After every row comes one of two labels: whether the row has a hidden trait. Each part has its own trait and labels.
[ 21  44  79  36 -29 -16  50  28  55  38 -30  37 -41  -3  18 -39 -20  -8
  -7  14   6 -21 -63 -30 -40 -15 -35 -26  -8 -67  13  -8 -20 -44 -15] : q42
[  8 -13 -13 -45 -33  -6 -32 -46 -29 -30  -2  38  14  55  34  17  22  56
  69  40   5 -15 -46 -20 -46 -42 -69 -33  13  -5 -20 -35 -22 -19  17] : q319
[ 25  47  82  60 -26 -51 -26 -51 -66 -68 -77   8 -20  12  23 -30 -19  -7
 -14  20   6 -15 -51 -18 -26 -13 -41 -46 -20 -30  42  26  44  47  15] : q42
[-52   0  20 -19 -90 -81 -27 -53 -46 -26 -48  60 -26   1  29 -18 -10 -12
 -39  -3  50  60 -10   4  32   4  12  47  63 -33  18 -31  -7 -13 -34] : q42
[  4  -1 -35 -32  25 -25 -20 -13 -41  -6  15  57  58  33  12   8  14  37
  63  73  10 -40  15  -1   0 -11 -31 -32 -17  22  -5 -25 -26  10   9] : q319
[-19  11  -7 -85 -95 -34  63 -17  -4 -55 -44   2 -17 -22  13 -22 -12  11
  -1  43  50  57  -4  40  31  74  25  33 -17 -40  -5  -9 -34 -78 -53] : q319
[ 16   2 -23 -66 -43  40  -4 -18 -65 -40 -20  37 -19 -23 -10 -23   6  21
  41  51  33  15   0  25  73  34   4 -28 -30 -36  -7 -28 -26 -36  -6] : q319
[-16  -3 -11  -3 -47 -76 -76 -10   1   6 -22 -19  -8  22   4 -18 -13 -24
  55   7 -10 -29 -25 -27   0  21  37  45  45   0  21  33  82  53  15] : q42
[-24  -3 -17 -89 -98 -18  67 -42 -54 -83 -40  30   1 -13   5 -11   4   4
 -32 -31 -17 -12 -21  26  52  44  26  15  28  58  78  32  13 -19 -31] : q42
